What can hang from each mark
q_240: q_31 q_191 q_660 q_685
q_660: q_886
q_886: q_191 q_452 q_660
q_31: q_240
q_685: q_191 q_240 q_734
q_706: q_31 q_611 q_685
q_191: q_240 q_452 q_562 q_685
q_611: q_706 q_734
q_562: q_452 q_706 q_734
q_734: q_240 q_562 q_706

Every row comes from one small tree of marks. The marks that hang from a mark follow it in brackets, in the order of their numbers. Every link used is in the known rows. Which tree was each row made from?
Known rows
q_660[q_886[q_191[q_562] q_452]]: [-0.71 -1.34  1.33  0.79 -4.31  0.17 -2.07  2.43 -1.38  1.52 -3.26  0.47
 -1.28 -0.43  0.76 -1.72 -1.12 -1.15 -2.78  0.59  0.17 -1.38 -1.36 -0.71
  1.88 -2.53 -2.11 -1.96  2.06 -3.75  1.43  0.57 -2.58 -0.32 -0.19  1.18
  2.47 -0.05  2.99 -4.89 -1.44 -2.27  1.08]
q_734[q_240 q_562[q_452] q_706]: [-1.42 -4.72  0.84  1.16  1.51  0.09 -0.87  0.46  0.30  0.41 -2.79  0.91
  0.49  0.96  0.89  0.12 -1.95 -0.36 -1.81  1.51 -2.75 -1.11  1.63 -0.95
 -1.87  1.63 -0.14  1.72  3.27 -1.08  0.71  0.82 -2.09  0.05 -1.17 -0.14
 -1.36 -1.05 -3.46  1.03  0.73  0.79  0.22]
q_31[q_240[q_191[q_685] q_660[q_886]]]: [-3.17  1.44 -0.88  1.31 -3.19 -1.32 -2.55  1.16 -0.13 -0.29 -1.71  1.48
 -0.11  0.91  0.57  1.93  0.02 -3.63  2.14  1.73 -1.82 -3.30 -0.23  0.79
 -1.03 -2.94 -0.32 -2.16 -3.28 -3.76  1.67  4.29 -0.09  0.86 -0.92  1.60
  3.57 -0.81 -0.03 -2.75 -0.83 -0.64 -0.75]
q_886[q_191[q_240 q_562[q_452]] q_660]: [-1.08  0.44  4.10 -4.83 -2.13  0.01 -1.35  2.18 -1.47  1.79 -4.40  2.22
 -2.79  0.26  0.23 -0.26 -0.44 -0.79 -2.41  2.11 -2.04 -1.34 -2.70 -0.83
  2.86 -2.52 -3.09  0.88  1.30 -1.74  1.20  0.81 -1.89  1.41  0.17  1.40
  3.61 -1.01  1.25 -2.95  0.45 -0.39 -0.82]
q_734[q_240[q_191 q_660 q_685] q_562[q_706[q_611]]]: [-2.13 -2.58 -0.30 -0.08 -0.09 -0.43 -0.59 -0.71  0.55 -1.09 -2.91  0.21
  1.15  1.77  0.30  2.80 -1.34 -2.96  3.42  1.98 -2.73 -4.09  0.60 -0.03
 -2.09 -1.20  1.39 -1.46 -0.81 -0.98  1.32  4.66 -0.97 -0.81 -1.11 -1.56
 -1.64 -1.86 -2.73  1.14  0.09  0.16 -1.52]
q_562[q_452 q_706[q_611 q_685[q_191 q_240]] q_734]: [ 1.02 -0.25  1.30  1.61  2.80  0.85 -1.81 -0.59 -1.40 -0.40 -1.11  2.60
  0.26  0.60 -2.80  1.19 -2.01 -1.20 -2.76  7.09 -2.79 -1.06  3.42 -1.14
 -1.22  0.64  2.08  1.85  3.41  0.19  0.86 -2.74 -1.50  2.43 -0.46 -2.52
 -2.67 -3.13 -1.63 -2.28  4.55 -0.47 -3.50]
q_191[q_240[q_31 q_660] q_452 q_562[q_734] q_685]: [-3.99  3.18  3.74 -2.27 -2.49  2.42 -1.88  1.10 -3.74  1.95 -7.70  2.22
 -1.66  2.64  0.86  4.52  0.73 -2.85  0.14  3.86 -6.12 -1.78  0.49  1.19
 -1.24 -4.41 -1.16  0.83 -0.87  0.02  0.55  2.52 -0.84  1.79  1.69  0.64
  3.10 -1.74 -1.46 -0.09  0.98 -0.91 -0.03]
q_240[q_31 q_660[q_886] q_685[q_734[q_706]]]: [-1.75  0.62  0.21  1.06 -3.28  0.75 -1.39  0.71  0.60  0.75 -1.92  2.38
  0.87  3.36 -0.16  3.47  2.14 -5.02  2.77 -1.32 -3.17 -3.96  0.64  0.00
 -0.20 -2.88 -0.87 -1.52 -2.98 -2.98  2.34  4.75 -2.13 -0.15 -0.81  1.84
  2.00 -1.49 -1.49 -1.26 -0.97 -2.01 -0.16]
q_191[q_240[q_31 q_660[q_886] q_685[q_734]] q_452]: [-2.42  1.13  0.57 -1.89 -2.19  1.35 -0.14  0.78 -1.29  2.57 -5.22  0.57
  0.04  2.96  0.51  3.65  1.58 -3.49  2.98  0.03 -3.40 -3.75 -2.12  0.80
 -0.34 -4.21 -1.09 -0.95 -3.75 -3.43  1.95  3.57 -0.88  0.33 -0.48  2.61
  4.24 -1.48 -1.41 -0.19 -0.54 -0.57  0.06]
q_685[q_191 q_240 q_734[q_706]]: [-0.67 -4.43  0.62 -0.67  2.87  1.20 -0.59 -1.84 -0.32  0.51  0.76  1.01
  1.63  2.34 -0.17  2.24 -0.46 -3.64 -2.52  2.44 -4.95 -1.49 -2.06  0.06
 -1.83  0.07  0.67  3.26 -0.32 -4.81 -0.53  1.54 -1.01  1.14  0.36  1.38
 -0.40 -0.65 -4.44 -1.05  3.04 -0.24 -1.48]
q_685[q_240[q_31 q_191[q_562]] q_734]: [-2.17 -1.03  2.55 -0.52 -0.20  1.15 -1.47 -1.06 -0.94  2.34 -2.16  1.45
  0.37  2.75 -0.96  2.35  0.92 -3.06  0.65  2.03 -2.33 -1.84 -2.03  1.15
 -2.08 -2.45 -1.11  0.83 -2.16 -2.33  0.30  2.61  0.73  0.27  0.91  2.15
  1.23 -0.49 -2.66 -1.36  1.42 -0.34 -1.52]
q_734[q_240[q_31 q_685[q_191[q_452]]] q_706]: [-2.05 -2.96 -0.23 -0.69  0.97  0.03 -0.40  0.14 -0.99  2.47 -2.09  0.69
  1.25  3.64 -0.32  1.52 -0.61 -3.34  1.14  1.75 -4.41 -2.95 -0.44  0.32
 -3.55 -1.28 -0.23  1.07 -0.51 -3.00  1.55  2.36 -2.82  0.42  0.09  1.88
  1.55  0.32 -5.19  1.32  1.16 -0.57  0.20]
q_31[q_240[q_191[q_562[q_734] q_685]]]: [-3.04  0.98  1.86  0.85 -2.10 -1.46 -3.35  0.75 -1.39  0.65 -2.28  2.25
 -1.28  0.86 -0.06  0.38 -0.87 -2.93  0.28  4.49 -3.07 -1.31  0.49  1.14
 -1.77 -2.90 -0.32 -0.78 -1.10 -1.58  1.27  1.12  0.40  1.65  0.38  1.46
  2.60 -0.19 -0.42 -2.67  0.07 -0.44 -1.12]
q_734[q_240 q_562[q_452] q_706[q_31 q_611 q_685]]: [ 1.37 -5.97  1.12  2.75  3.26  0.10 -0.31  1.75  0.77 -0.14 -3.47  1.01
  2.85  1.83  1.48  1.22 -2.50  0.60 -1.61  3.70 -1.80  0.26  2.23 -0.59
 -3.16  1.32  0.20  2.58  3.12 -1.25  0.19  0.86 -3.48  2.66 -1.39 -1.69
 -0.97 -2.53 -5.30  2.87  1.33 -0.37 -1.13]
q_685[q_191[q_452] q_734[q_706]]: [-0.78 -2.37  1.24 -0.56  2.41  1.02 -0.87 -1.10 -0.71  2.35 -0.10  1.46
  0.59  2.34  0.33  0.69 -0.35 -2.73 -3.73  3.42 -4.87 -1.16 -1.25  0.08
 -1.03 -1.26 -0.27  1.69 -0.50 -5.41  0.62 -0.51 -1.40  2.16 -0.69  1.85
  1.70 -0.62 -2.20 -0.04  1.85 -0.25 -0.18]
q_191[q_240 q_452 q_562[q_706]]: [-2.32  0.05  2.10 -1.70  0.32  0.90 -0.95  1.25 -3.17  1.48 -5.78  0.32
 -1.52  0.53  0.27  1.18 -0.72 -2.55 -2.24  3.97 -3.71 -1.39 -0.53  0.70
 -1.46 -1.80 -0.75  0.89  1.29 -0.69  0.98 -0.04 -0.52  1.53  1.01  0.25
  3.00 -0.67 -1.28  0.01 -0.04 -0.02  0.83]
q_706[q_611[q_734[q_240[q_660[q_886[q_191]]] q_562]]]: [ 0.54 -2.31 -0.88  1.37 -1.17  0.08 -0.90  1.27  1.49 -1.14 -2.77  0.01
  0.43  1.09  1.78  2.02 -0.33  0.90 -0.89 -0.52  0.79 -1.73 -0.97 -0.21
 -1.14 -0.81  0.61 -0.49  1.30 -2.14 -0.42  2.70 -3.15 -0.82 -1.53 -1.26
  0.86 -1.96 -0.45 -1.01 -1.82 -0.49 -0.36]
q_886[q_191 q_452 q_660]: [ 0.56  0.09  2.10 -4.13 -3.00 -1.28 -1.33  3.37 -0.07  1.44 -1.52  1.69
 -2.31 -0.28  0.02 -2.20 -0.85  0.18 -2.86  0.45 -0.18 -1.14 -2.27 -0.94
  3.64 -2.66 -3.49 -1.01  1.43 -4.23  1.25 -0.76 -3.02  0.82  0.19  0.64
  3.85 -0.81  1.83 -4.64 -0.95 -2.01 -0.13]
q_562[q_452 q_706[q_31 q_611] q_734[q_240]]: [ 1.69  0.54  2.14  1.33  1.76  0.24 -1.53  1.48 -0.99 -1.10 -1.15  2.61
  0.17  0.30 -2.49  0.90 -2.11 -0.52 -2.05  4.84 -1.88 -0.58  5.14 -0.53
 -2.10  0.67  0.72  2.09  5.28  2.75  1.36 -1.97 -2.20  1.53  1.03 -3.50
 -2.00 -2.99 -3.38 -1.13  2.16 -2.06 -1.71]
q_886[q_191[q_240[q_685] q_562]]: [-1.85 -1.53  2.30 -2.88 -3.00 -0.39 -1.75  1.62 -1.61  1.60 -4.60  0.33
 -1.39  1.09  0.57  1.29 -0.64 -2.72  0.50  1.37 -2.88 -2.30 -2.66  0.44
 -0.36 -2.92 -1.70  0.46 -0.06 -1.64  0.99  1.79 -1.85 -0.31  0.42  1.34
  3.16  0.15  0.63 -1.92 -0.59 -0.58 -0.39]
q_611[q_706[q_31 q_685[q_191[q_452] q_240 q_734]]]: [ 2.26 -3.87 -0.68  0.13  3.33  0.13 -2.95  2.24 -0.60  0.32 -0.01  1.22
  2.19  2.65  1.44  2.75 -0.17 -1.37 -3.10  2.35 -2.61 -0.95 -2.16 -0.73
 -2.39  0.29 -0.95  3.23 -1.30 -3.95  0.53  0.56 -1.94  2.21 -0.64  0.00
  3.25 -1.35 -4.27  0.55  0.87 -0.82 -2.04]
q_191[q_452 q_562 q_685]: [-2.98  0.11  2.72  0.55 -2.10  0.41 -2.04  0.36 -2.39  2.16 -5.42  1.35
 -2.25  0.61  1.11  0.92 -0.19 -1.53 -2.37  4.61 -2.64 -0.65 -0.63  1.73
 -0.73 -3.11 -2.37  0.26  0.71 -1.51  0.37  0.75 -0.69  1.51  0.81  1.70
  3.17  0.34  0.03  0.96  1.12  0.70  1.00]
q_31[q_240[q_191[q_562[q_706]] q_660[q_886] q_685]]: [-3.69  0.56 -0.12  1.46 -3.11 -1.08 -2.93  0.99 -0.95 -0.08 -2.30  1.98
  0.13  1.50 -0.05  1.33 -0.11 -4.85  2.86  2.75 -2.28 -4.27  0.23  0.32
 -1.21 -3.32  0.02 -2.97 -3.51 -3.30  3.11  4.61  0.52  0.59 -1.15  1.95
  2.96 -0.83  0.58 -2.90 -1.48 -0.94 -0.76]
q_191[q_240 q_452 q_562[q_706[q_611] q_734] q_685]: [-2.17  1.49  4.15 -1.16 -0.95  1.32 -1.66  0.70 -3.31  0.70 -7.42  1.33
 -2.42  0.76 -0.35  2.45 -0.93 -3.04 -2.54  6.38 -6.04 -0.53  1.47  1.79
 -0.70 -2.88  0.77  1.00  3.28  0.69  0.25 -0.28 -1.54  2.36  2.52 -1.55
  0.45 -1.75 -1.63  0.24  2.37 -1.32  0.08]
q_706[q_611 q_685[q_191 q_240]]: [ 0.87 -3.53 -1.20  1.33  2.96 -0.06  0.54 -1.13 -0.16  0.07 -1.06 -0.65
  1.81  1.08  0.13  1.68 -1.12 -1.26 -0.55  4.39 -0.44 -0.86 -2.13  0.49
 -2.95 -0.47  0.79  1.50 -0.66 -3.21 -0.84  1.07 -1.94  2.66 -1.13 -0.05
  1.23 -1.36 -2.84  0.10  2.67  1.06 -3.06]
q_191[q_240 q_562 q_685[q_734]]: [-2.02 -0.60  3.65 -2.17 -2.12  0.86 -1.84  0.04 -1.37  1.33 -5.97  1.41
 -1.84  0.78  0.62  3.46  0.08 -3.26 -1.02  2.68 -5.88 -0.39 -2.50  1.69
  0.08 -2.65 -0.99  1.64  0.37 -0.59 -1.07  1.41 -1.01  1.15  1.98  1.28
  0.88 -0.48 -1.64  0.06  1.28 -0.63 -0.21]
q_611[q_706 q_734[q_240 q_562[q_452]]]: [ 1.18 -3.29 -1.59  0.87  0.94 -0.78 -4.18  2.73  1.20 -0.20 -1.64  1.18
 -0.62  1.44  1.48  1.57 -0.24  2.43 -3.34 -1.93 -0.85 -1.80 -1.47 -1.84
 -2.08  2.05 -0.21  1.08  2.23 -0.85  0.16 -0.28 -2.44 -2.15 -1.90 -1.08
  1.29 -1.60 -1.66  0.10 -1.68  0.43 -0.16]
q_734[q_240[q_660] q_706]: [-1.86 -3.04 -1.18 -0.67  0.78 -0.44 -0.71  1.53  0.55 -0.84 -1.78  0.47
  1.44  1.69  0.86  2.30 -0.50 -2.81 -0.38 -0.48 -2.64 -2.48  0.54 -0.08
 -2.65  0.89 -0.24  1.12  0.64 -1.94  0.92  2.94 -2.73  0.38 -0.16 -0.52
  0.71 -1.01 -4.06  1.28 -1.13 -0.94  0.43]
q_562[q_452 q_734[q_706]]: [-0.50  0.20  1.96  1.56  0.47 -0.53 -2.11  0.80 -0.82  0.55 -0.81  2.43
 -1.28  0.50 -1.22 -0.91 -1.20 -1.11 -3.36  2.14 -2.43 -1.06  2.97 -1.01
 -0.83  0.48 -0.39  0.75  3.88  0.22  1.84 -2.87 -1.65  1.22 -0.38 -0.78
  0.43 -2.06 -0.51 -1.61  1.84 -0.59 -0.75]
q_660[q_886[q_191[q_240 q_562[q_734] q_685] q_452]]: [-1.12 -0.48  2.67 -0.78 -5.08  0.57 -2.52  2.50 -2.14  1.21 -5.51  0.87
 -1.94 -0.09  0.75  0.09 -1.52 -2.04 -2.36  1.27 -3.05 -1.26 -1.41 -0.34
  2.58 -3.29 -0.97 -1.26  2.83 -2.77  0.73  0.41 -2.96 -0.07  1.34  0.41
  1.16 -0.61  1.99 -4.90 -0.02 -3.17  0.66]
q_886[q_191[q_240 q_452 q_562[q_734] q_685] q_660]: [-1.84  1.39  5.35 -5.48 -3.08  0.34 -2.12  2.28 -2.57  1.39 -6.44  2.83
 -3.37  1.11  1.28  0.76 -0.56 -1.69 -3.15  3.98 -4.61 -0.76 -1.96  0.14
  3.78 -4.13 -2.20  1.08  1.53 -1.90  0.86  0.53 -2.18  2.29  1.87  0.88
  3.03 -0.75  0.27 -2.29  1.01 -1.28 -0.44]
q_240[q_660[q_886[q_191]] q_685[q_734[q_562]]]: [-1.47 -1.68  0.67  0.09 -4.09  0.49 -1.92  0.30  0.87 -0.46 -2.52  1.87
  0.35  1.73  1.69  2.74  0.57 -3.32  1.81 -0.45 -2.29 -3.63 -0.86 -0.74
  2.32 -2.92 -0.77 -1.45 -2.40 -3.65  1.81  4.50 -1.36 -1.11 -1.85  1.48
  0.54 -1.27  1.33 -2.39 -1.41 -0.78 -0.89]
q_191[q_240 q_452 q_685]: [-2.06  0.44  0.98 -2.08 -1.29 -0.32 -0.56  0.90 -1.70  1.81 -5.55 -0.35
 -1.88  0.66  0.82  2.45 -0.42 -1.95 -0.27  2.26 -3.95 -1.54 -2.36  1.87
 -0.88 -2.71 -1.17  0.90  0.08 -1.89 -0.24  0.59 -1.32  1.06  1.14  0.97
  3.82 -0.31 -2.11  1.22  1.56  0.59  0.45]

Write each row's tree
[ 2.16 -1.80 -1.73  1.59  1.15 -2.13 -3.80  4.69  0.26 -1.10  0.14  1.47
  1.21  1.24  1.40  1.42 -0.17 -1.20 -1.61  1.28 -0.79 -0.62  0.25 -0.63
 -2.98  0.63 -1.36  1.74 -0.91 -1.77  1.42  0.33 -2.44  2.25 -1.05 -0.56
  5.08 -1.08 -3.17 -0.65 -2.23 -1.14 -1.46]
q_611[q_706[q_31[q_240] q_685]]
[ 0.40 -4.28  0.37  0.75  1.39  0.13 -1.39 -0.06  0.67 -0.40 -2.42  1.40
  1.43  1.17  1.49  2.32 -0.63 -1.01 -0.93  2.79 -1.55 -0.04 -1.25 -0.31
 -0.24  0.13 -0.03  2.26 -0.86 -2.28 -0.70  0.18 -0.58  1.48 -0.87  0.75
 -0.65 -0.95 -2.90 -0.37  0.45  1.09 -2.45]
q_706[q_685[q_240 q_734[q_562]]]
[ 0.07 -2.54 -0.33  1.60  1.05 -0.28 -1.41  0.58 -0.19 -2.08 -1.90  1.23
  0.46  0.05  1.06  1.59 -1.49 -1.52 -1.24  3.02 -1.85 -0.90  1.57 -1.10
 -0.81  0.95  0.58  1.61  1.41  0.02 -0.16  0.30 -1.02  0.70 -0.65 -1.42
 -0.95 -0.88 -2.78 -1.19  0.06  1.11 -1.64]
q_734[q_562[q_706[q_685[q_240]]]]
[ 0.74 -2.16 -0.92  1.39  2.51  0.55  0.58 -0.90 -0.43  0.81 -1.21 -0.20
  1.87  1.92 -0.45  2.34 -0.38 -1.40  0.48  4.26 -0.63 -0.98 -1.33  0.54
 -3.63 -1.06  0.46  1.57 -1.35 -2.70 -0.70  1.69 -2.17  2.57 -0.96  0.23
  1.76 -1.35 -3.45 -0.31  2.60  0.75 -3.09]
q_706[q_611 q_685[q_191 q_240[q_31]]]
[-3.28 -2.36 -0.10  0.44  0.84  2.68 -0.31 -1.64 -3.14  0.73 -2.45  0.27
  1.13  1.81  1.79  2.23 -0.32 -2.57 -1.60  3.55 -2.21 -3.01 -2.67 -0.41
 -1.61 -2.22 -0.63  0.83 -2.04 -4.85  0.63  4.71  0.31  1.06 -0.78  2.35
  2.50 -0.66 -1.03 -1.46  1.84  1.04 -0.70]
q_685[q_191[q_452 q_562] q_240[q_660[q_886]]]
[-0.74 -0.42  0.07  0.94 -3.07 -0.32 -1.40  1.75 -0.90  0.97 -2.50  0.21
 -1.06  0.07  1.16 -0.89 -0.49 -1.55 -1.99  0.68  0.67 -1.98 -0.96 -0.34
  1.35 -2.07 -1.59 -1.00  0.99 -3.51  1.77  0.88 -2.26 -0.07 -0.83  1.39
  3.38  0.35  1.56 -3.13 -1.12 -0.68  0.74]
q_660[q_886[q_191[q_452]]]
[ 1.11 -3.50  1.06  2.41  3.20  0.10 -0.32  1.48 -1.06  0.74 -1.85  0.74
  2.35  2.36  1.39  0.84 -1.41 -1.79 -3.32  4.81 -2.50 -0.08  0.24  0.35
 -3.63 -0.98 -0.43  1.80  0.92 -3.51  0.44  0.43 -3.32  4.58 -0.52 -0.61
  3.30 -1.76 -3.69  2.05  1.51 -1.19 -0.72]
q_734[q_706[q_31 q_611 q_685[q_191[q_452 q_562]]]]
[-2.37  0.14 -1.71  1.59 -3.02 -1.37 -1.80  1.33  0.17 -0.90 -1.23  1.41
  0.24  0.83  0.68  1.39  0.39 -3.50  2.97  0.92 -0.87 -3.30  0.25  0.34
 -0.98 -2.37 -0.55 -1.69 -3.29 -3.16  2.44  4.06 -0.38  0.36 -1.61  2.36
  3.78 -0.65 -0.07 -2.88 -2.25 -0.05 -0.66]
q_31[q_240[q_660[q_886] q_685]]
[-1.54 -2.13  2.68 -3.52 -3.79 -0.12 -1.87  2.70 -1.94  3.08 -5.23 -0.05
 -1.52  0.80 -0.01 -0.06 -1.38 -1.40 -0.22  1.30 -2.87 -2.06 -3.18  0.29
  0.40 -3.72 -2.34 -0.90  0.64 -3.63  1.08  0.37 -2.32 -0.54  0.65  1.27
  3.32 -0.45  1.98 -3.27 -0.66 -2.11  0.39]
q_886[q_191[q_240[q_685] q_562] q_452]
[-1.36  0.33 -1.24 -1.00 -1.36 -0.09  0.09  1.18 -0.62 -0.87 -3.02 -0.64
 -0.18  0.20  1.35  2.69  0.07 -2.95  0.90 -1.65 -1.76 -2.96 -2.25 -0.26
 -0.56 -1.32 -0.50 -0.47 -1.00 -1.45  0.59  3.12 -1.47  0.17 -0.45  0.24
  3.34 -1.45 -0.99 -1.40 -1.26 -0.23 -0.35]
q_191[q_240[q_660[q_886]]]
[-2.21  2.36  0.61  0.16 -0.70 -0.65 -0.84  0.44 -1.54  3.65 -1.81  0.40
 -0.72  2.34 -0.69  0.20  0.44 -1.78  1.30  1.47 -0.50 -2.91 -1.09  0.84
 -2.85 -3.44 -2.04 -1.75 -2.44 -2.35  1.83  0.91 -0.28  0.67 -0.51  1.70
  5.44 -0.18 -1.02 -0.35  0.34  0.33 -0.32]
q_240[q_31 q_191[q_452]]
[-2.20  0.81  2.25 -0.15 -1.37 -0.03 -1.75 -0.71 -0.76  3.53 -2.72  1.97
 -0.34  3.61 -1.02  1.49  0.53 -3.31  2.86  2.75 -3.61 -3.55 -0.24  0.72
 -1.11 -4.24 -0.78 -1.87 -3.17 -2.68  2.31  1.56  0.28 -0.08 -0.61  1.97
  2.02 -0.65 -1.49 -0.07  1.02 -0.06 -0.97]
q_240[q_31 q_191[q_452] q_685[q_734[q_562[q_706]]]]
[-0.30 -3.87  0.79 -0.15  1.45 -0.26 -1.69  0.21  0.44  1.61 -3.69  1.39
  1.32  1.87  1.70  1.36 -1.24 -0.53 -0.63  3.47 -1.88 -0.48 -1.71 -0.24
 -0.18 -0.94 -0.16  0.65 -1.50 -3.03  0.32 -0.52 -0.78  1.75 -1.46  1.17
 -0.25 -0.72 -2.27  1.18 -0.20  0.72 -1.68]
q_706[q_685[q_734[q_240[q_191[q_452]] q_562]]]
[-1.96  2.67 -0.25  0.24 -3.67  1.26 -1.26  2.17 -0.98  1.08 -2.48  1.47
 -0.04  1.99  0.58  2.39  1.51 -2.31  1.07 -0.32 -0.18 -3.40  0.90 -0.45
 -0.29 -3.08 -2.20 -1.10 -2.20 -2.75  2.03  4.12 -2.14 -0.18 -1.19  1.13
  4.47 -0.95  0.62 -3.12 -1.89 -1.16  0.19]
q_240[q_31 q_660[q_886[q_191[q_452]]]]
[-4.06  3.34  1.82 -0.22 -3.35  0.63 -2.31  0.33 -1.61  1.95 -3.54  2.12
 -0.68  2.77 -0.16  3.94  1.25 -3.64  2.59  1.59 -3.18 -3.72 -0.42  0.95
 -2.44 -4.28 -2.11 -1.78 -3.51 -1.08  0.95  5.03 -0.41  0.46  0.24  0.90
  3.65 -1.09 -0.39 -0.39  0.58 -0.75 -0.79]
q_240[q_31 q_191[q_562 q_685] q_660]
[ 0.13 -2.74  2.56  1.90  1.08  0.61 -0.70 -0.55  1.45  0.83 -1.60  1.44
 -0.13  0.91 -0.10  0.29 -0.19 -1.03 -2.74  2.30 -2.58 -0.11  1.68  0.27
 -0.59  0.05 -0.14  1.00  2.24 -2.31  0.38 -0.12 -1.73  1.36 -1.44 -0.19
 -0.56 -2.30 -1.28  0.25  1.31  0.07 -0.50]
q_685[q_734[q_562[q_452] q_706[q_611]]]
[ 1.56 -1.64 -0.88  1.11  0.50 -1.41 -0.68  1.92  1.02 -0.60 -1.08  0.18
  1.95  2.54  0.87  3.12 -0.45  0.10  1.43 -0.37  0.41 -2.47 -2.13  0.94
 -4.16 -1.97 -0.37 -0.25 -0.77 -1.49 -0.02  2.73 -2.43  0.43 -0.22 -1.32
  3.48 -2.45 -3.38  1.78 -0.74 -1.45 -1.16]
q_706[q_31 q_611[q_734[q_240[q_191 q_660 q_685]]]]
[-2.02 -1.34  1.78 -1.96  0.77  2.82 -1.28 -1.62 -1.32  1.97 -1.64  2.53
  1.21  2.92  0.23  3.61  0.39 -2.67 -0.34  3.20 -4.80 -1.66 -1.39 -0.33
 -1.80 -2.02 -0.75  1.99 -2.56 -2.52  0.00  3.26 -0.80  0.90 -0.22  2.32
 -0.11 -0.58 -2.57 -1.12  0.48 -0.45 -1.32]
q_685[q_191[q_562] q_734[q_240[q_31 q_660]]]
[ 0.40 -0.26  2.37  2.66  0.61 -0.90 -1.82  1.59 -0.47  0.19 -0.69  2.56
  0.04  1.32 -1.44 -0.43 -1.27 -1.36 -1.34  3.83 -2.34 -0.85  3.94  0.10
 -2.43 -0.82 -0.02  0.85  2.92 -0.40  2.29 -1.28 -1.89  2.43 -0.32 -0.82
  1.57 -2.89 -1.90 -1.12  1.93 -1.51 -1.37]
q_562[q_452 q_734[q_706[q_31[q_240[q_685]] q_611]]]
[ 1.62 -1.92 -1.71 -0.72  2.66 -0.30 -2.49  3.38 -1.12 -0.07 -0.93  0.53
  1.81  2.35  2.14  3.29 -0.30 -1.53 -1.96  1.10 -2.93 -2.06 -2.15 -1.25
 -2.93 -0.21 -1.17  2.03 -1.96 -3.06  0.97  1.38 -2.63  2.35 -1.26 -0.88
  5.35 -1.97 -3.27  0.94 -0.43 -0.84 -1.65]
q_611[q_706[q_31 q_685[q_191[q_240[q_660] q_452]]]]
[-2.51 -0.63 -0.61 -1.11 -3.20  0.58 -1.06  1.43 -0.68  1.52 -3.93  0.93
  0.74  2.78  0.43  2.77  0.49 -2.56  3.45  0.01 -1.15 -4.05 -0.51  0.03
 -0.92 -2.87 -1.38 -0.84 -2.28 -2.56  2.29  4.77 -2.24 -1.16 -0.65  1.99
  2.16 -0.13 -1.70 -0.85 -1.43 -0.89  0.04]
q_734[q_240[q_31 q_660[q_886[q_191[q_452]]] q_685]]
[ 0.11 -2.43  0.24  0.14  0.86 -0.18 -3.76  1.88 -0.16  1.30 -2.01  1.32
  0.56  2.58  0.16  2.31  0.97 -2.39 -1.52  1.21 -1.98 -1.62 -1.87 -0.28
 -2.03 -0.14 -0.92  0.91 -1.57 -2.49  1.05  1.24 -1.39  0.93 -0.60  0.39
  2.32 -1.05 -2.33 -0.19 -0.05 -0.82 -1.79]
q_611[q_706[q_685[q_240[q_31 q_191[q_562]] q_734]]]
